Below is a small trained network, with its code and all its weights. Each question gives an input and a target symbol and asks what happens when units are switched off, that is, made to give their printed mean instead of their output.

import numpy as np


def w(rows, s, z=0):
    codes = np.array(rows[::2]) - 128.0
    scale = np.full(codes.shape[1], s)
    scale[-1] = z or s
    return codes * scale


def f(y):
    return np.maximum(y, 0)


def softmax(a):
    e = np.exp(a - a.max(-1, keepdims=True))
    return e / e.sum(-1, keepdims=True)


def log_softmax(a):
    a = a - a.max(-1, keepdims=True)
    return a - np.log(np.exp(a).sum(-1, keepdims=True))


def net(x, mask):
    ids = ['Γβθσψω'.index(c) for c in x.split()]
    T = len(ids)
    res = E[ids] + P[:T]
    u = 0
    for l in range(3):
        r = res
        for j in range(2):
            rows = slice(4 * j, 4 * j + 4)
            q, k, v = (r @ M[l][rows].T for M in (Q, K, V))
            z = softmax(np.where(np.tri(T) > 0, q @ k.T / 4**0.5, -1e9)) @ v
            o = O[l][rows]
            res = res + np.where(mask[u + j], z, o[:, -1]) @ o[:, :-1]
        u += 2
        y = f(res @ A[l][:, :-1].T + A[l][:, -1])
        res = res + np.where(mask[u : u + 4], y, B[l][:, -1]) @ B[l][:, :-1]
        u += 4
    return log_softmax(res[-1] @ U[:, :-1].T + U[:, -1])


Q, K, V, O, A, B = {}, {}, {}, {}, {}, {}
E = w([
[124,153,111,99,84,95],'Γ',
[145,149,91,87,109,111],'β',
[195,176,78,22,19,105],'θ',
[68,191,248,190,80,188],'σ',
[60,164,107,132,179,91],'ψ',
[189,101,180,134,141,63],'ω',
],0.016)
P = w([
[105,85,45,207,28,24],'0',
[124,255,160,140,198,192],'1',
[122,211,108,119,186,133],'2',
[97,134,117,169,215,180],'3',
[125,142,164,92,172,152],'4',
[126,136,157,90,198,152],'5',
[137,121,157,68,201,154],'6',
[148,108,171,31,196,155],'7',
],0.0084)
Q[0] = w([
[220,209,25,3,114,91],'L0H0',
[89,36,97,114,160,181],'L0H0',
[159,121,66,139,172,50],'L0H0',
[102,119,94,127,31,150],'L0H0',
[12,230,33,58,101,80],'L0H1',
[63,119,118,109,165,186],'L0H1',
[65,155,164,195,51,192],'L0H1',
[92,125,193,113,65,152],'L0H1',
],0.0063)
K[0] = w([
[149,136,188,147,78,178],'L0H0',
[43,172,47,155,136,136],'L0H0',
[118,193,192,107,150,195],'L0H0',
[60,197,60,84,91,83],'L0H0',
[62,61,104,152,64,74],'L0H1',
[97,83,146,192,73,161],'L0H1',
[87,254,163,128,100,145],'L0H1',
[141,138,173,142,63,233],'L0H1',
],0.0082)
V[0] = w([
[109,49,133,134,127,109],'L0H0',
[87,129,78,124,163,65],'L0H0',
[102,111,132,178,120,107],'L0H0',
[114,81,108,117,112,145],'L0H0',
[61,140,135,106,121,81],'L0H1',
[146,136,169,3,139,154],'L0H1',
[58,255,107,168,57,139],'L0H1',
[115,85,123,135,92,169],'L0H1',
],0.0089)
O[0] = w([
[90,121,67,140,67,88,89],'L0H0',
[115,94,148,59,122,91,158],'L0H0',
[109,148,142,51,93,50,140],'L0H0',
[122,124,63,100,93,80,94],'L0H0',
[95,108,136,89,177,113,179],'L0H1',
[167,113,73,227,183,149,83],'L0H1',
[167,154,178,49,173,150,255],'L0H1',
[124,165,1,13,30,138,104],'L0H1',
],0.0064,0.0094)
A[0] = w([
[10,200,140,148,149,194,51],'L0N0',
[95,217,71,76,57,2,147],'L0N1',
[94,110,84,224,105,179,253],'L0N2',
[61,40,195,118,179,136,218],'L0N3',
],0.0046,0.0021)
B[0] = w([
[148,111,25,124,191,124,219],'L0N0',
[65,133,133,1,112,32,192],'L0N1',
[146,167,162,45,132,144,129],'L0N2',
[121,125,188,84,207,190,254],'L0N3',
],0.0085,0.0056)
Q[1] = w([
[154,122,138,93,175,91],'L1H0',
[139,100,112,120,119,157],'L1H0',
[254,156,129,16,196,137],'L1H0',
[188,98,129,131,110,110],'L1H0',
[136,125,126,84,72,218],'L1H1',
[128,173,91,121,114,215],'L1H1',
[86,226,120,57,98,57],'L1H1',
[66,28,70,136,44,79],'L1H1',
],0.0081)
K[1] = w([
[209,85,255,120,174,121],'L1H0',
[66,127,139,156,213,186],'L1H0',
[238,107,148,200,153,28],'L1H0',
[184,154,88,76,82,147],'L1H0',
[168,105,190,49,158,20],'L1H1',
[94,172,100,120,71,188],'L1H1',
[120,123,75,47,206,144],'L1H1',
[178,147,112,51,243,205],'L1H1',
],0.0076)
V[1] = w([
[206,70,4,117,71,119],'L1H0',
[175,102,37,179,143,152],'L1H0',
[111,101,92,113,62,111],'L1H0',
[103,56,167,187,125,88],'L1H0',
[145,112,113,97,190,139],'L1H1',
[199,94,101,149,78,164],'L1H1',
[143,139,1,105,110,160],'L1H1',
[226,162,181,200,112,163],'L1H1',
],0.0084)
O[1] = w([
[140,147,98,110,104,149,53],'L1H0',
[167,253,115,162,211,78,65],'L1H0',
[194,107,51,171,88,80,96],'L1H0',
[168,111,228,137,167,33,110],'L1H0',
[243,168,213,132,166,255,131],'L1H1',
[175,156,151,130,141,13,48],'L1H1',
[219,148,186,198,214,109,101],'L1H1',
[70,171,169,52,130,99,4],'L1H1',
],0.0062,0.029)
A[1] = w([
[114,146,164,109,156,138,50],'L1N0',
[73,98,161,118,146,137,248],'L1N1',
[63,194,159,51,137,148,206],'L1N2',
[255,145,127,151,86,61,50],'L1N3',
],0.0094,0.0011)
B[1] = w([
[146,132,112,181,163,70,173],'L1N0',
[217,60,254,143,112,169,252],'L1N1',
[248,69,78,117,43,85,201],'L1N2',
[182,155,157,123,98,8,138],'L1N3',
],0.0088,0.017)
Q[2] = w([
[176,2,151,81,90,91],'L2H0',
[73,200,17,156,109,168],'L2H0',
[79,170,188,141,144,120],'L2H0',
[119,169,123,108,134,81],'L2H0',
[222,90,120,118,146,94],'L2H1',
[183,143,102,126,91,45],'L2H1',
[30,64,54,159,121,148],'L2H1',
[128,88,140,226,145,20],'L2H1',
],0.0075)
K[2] = w([
[48,133,70,147,174,42],'L2H0',
[211,164,21,97,141,216],'L2H0',
[149,111,88,123,146,147],'L2H0',
[125,125,85,193,167,196],'L2H0',
[255,150,87,50,221,242],'L2H1',
[75,86,99,121,144,219],'L2H1',
[131,96,103,189,92,220],'L2H1',
[127,61,106,91,152,185],'L2H1',
],0.0062)
V[2] = w([
[192,117,45,97,35,66],'L2H0',
[139,160,50,124,133,196],'L2H0',
[149,128,94,86,99,172],'L2H0',
[3,35,130,6,163,188],'L2H0',
[159,97,169,116,123,244],'L2H1',
[101,148,97,118,31,156],'L2H1',
[244,166,217,106,95,61],'L2H1',
[138,233,96,110,182,158],'L2H1',
],0.007)
O[2] = w([
[47,133,120,21,206,246,222],'L2H0',
[145,93,239,94,218,69,67],'L2H0',
[91,206,165,79,184,163,171],'L2H0',
[89,252,131,116,125,108,252],'L2H0',
[204,129,159,44,142,99,231],'L2H1',
[144,20,79,171,54,182,150],'L2H1',
[130,250,102,176,156,106,177],'L2H1',
[148,120,253,106,165,37,5],'L2H1',
],0.0061,0.028)
A[2] = w([
[153,70,54,106,71,104,8],'L2N0',
[38,163,32,167,56,102,247],'L2N1',
[44,142,103,120,83,84,114],'L2N2',
[97,165,174,233,175,1,244],'L2N3',
],0.0069,0.0016)
B[2] = w([
[53,210,101,132,21,93,254],'L2N0',
[157,93,254,35,123,147,239],'L2N1',
[206,148,97,171,139,242,159],'L2N2',
[82,108,231,233,46,218,180],'L2N3',
],0.0076,0.0084)
U = w([
[52,133,254,71,144,84,93],'Γ',
[239,38,186,84,165,146,217],'β',
[96,120,209,155,99,114,150],'θ',
[209,72,86,145,96,106,71],'σ',
[90,221,197,129,121,112,4],'ψ',
[78,136,73,151,95,150,141],'ω',
],0.0057,0.0031)

Each question gives the input, a string of symbols that net reads in full, and the target symbol t.
The units are the heads (4 rows each of Q, K, V and O) and the neurons (one row each of A and B). Each row of codes is followed by its name. A weight is (code - 128) times the scale printed after its matrix; where a second scale follows, it is the last column's (O, A, B and U).
mask holds one flag per unit, layer by layer, with each layer's heads first. A switched-off unit (its flag False) gives its mean, the last column of its rows in O or B, instead of its output. The means were averaged over made-up inputs and are rounded, as every weight is.
A unit's drop is (log p(t) with every unit on - log p(t) with that unit switched off) / (log p(t) with every unit on - log p(t) with every unit switched off).
The circuit of an input: a set's keep is (log p(t) with only the set's units on - log p(t) with every unit switched off) / (log p(t) with every unit on - log p(t) with every unit switched off). Starting from the 12 units with the biggest drops (on a tie, the unit counted first), units are removed one at a time, each time the one whose removal leaves the highest keep (on an exact tie, the one counted first), for as long as the keep stays at least 0.8.
units of the circuit, in order: the units of the circuit, biggest drop first
unit that matters most: the unit with the biggest drop
top k neurons: the k neurons with the biggest drops, biggest first
top k neurons in layer l: the k neurons of layer l with the biggest drops, biggest first
heads that matter: for each layer, one digit per head in row order, 1 if its drop is at least 0.15 and else 0, layers parted by /
input Γ θ ψ ω Γ, target Γ: heads that matter : 11 / 10 / 11
input σ ψ ω ψ ψ ψ Γ, target σ: units of the circuit, in order : [L2H0; L1N2; L1H0]
input σ β ω ψ σ ψ σ, target σ: units of the circuit, in order : [L1H1; L2H0; L1N2; L0H1]
input θ σ ψ ψ θ ω σ ψ, target θ: top neuron : [L2N3]
input ω σ σ σ Γ σ ω ω, target ω: units of the circuit, in order : [L0H1; L2N1]
input ψ ω ψ ψ θ, target ψ: heads that matter : 11 / 10 / 11
input σ ω σ β, target σ: units of the circuit, in order : [L2H0; L1H0; L1N2]
input θ θ θ ω θ, target θ: top 3 neurons in layer 1 : [L1N2; L1N3; L1N1]
input β σ ψ ψ Γ σ, target β: heads that matter : 00 / 00 / 10
input ψ θ β ψ ψ, target β: heads that matter : 00 / 10 / 01
input θ ω β, target θ: heads that matter : 11 / 11 / 11
input Γ ω Γ θ ψ σ σ β, target Γ: top 4 neurons : [L0N1; L1N2; L1N1; L0N0]
input ω ψ β ψ ψ σ Γ, target ω: heads that matter : 11 / 10 / 10
input ψ ψ ω, target ψ: heads that matter : 11 / 10 / 10
input ψ ψ θ ψ β ψ θ σ, target ω: heads that matter : 11 / 01 / 11
input Γ ψ σ ω ψ θ ψ, target Γ: heads that matter : 11 / 10 / 11
input ψ ψ ω β, target ψ: unit that matters most : L0H0
input θ ψ ψ ψ σ ω ψ σ, target θ: heads that matter : 01 / 11 / 11
input ψ ψ σ σ ψ ψ ψ β, target ω: top 3 neurons in layer 0 : [L0N0; L0N1; L0N3]
input θ ψ ψ β σ ω σ, target θ: top neuron : [L2N3]
input θ ω θ ψ θ β, target θ: top 2 neurons : [L2N3; L1N2]
input σ ω ψ, target σ: heads that matter : 01 / 00 / 10
input Γ ω σ, target Γ: heads that matter : 11 / 11 / 11
input σ σ β ψ ψ σ, target β: top 2 neurons : [L1N2; L1N1]
input ψ ψ ω σ ψ θ ψ ψ, target ψ: top 2 neurons : [L0N1; L1N2]
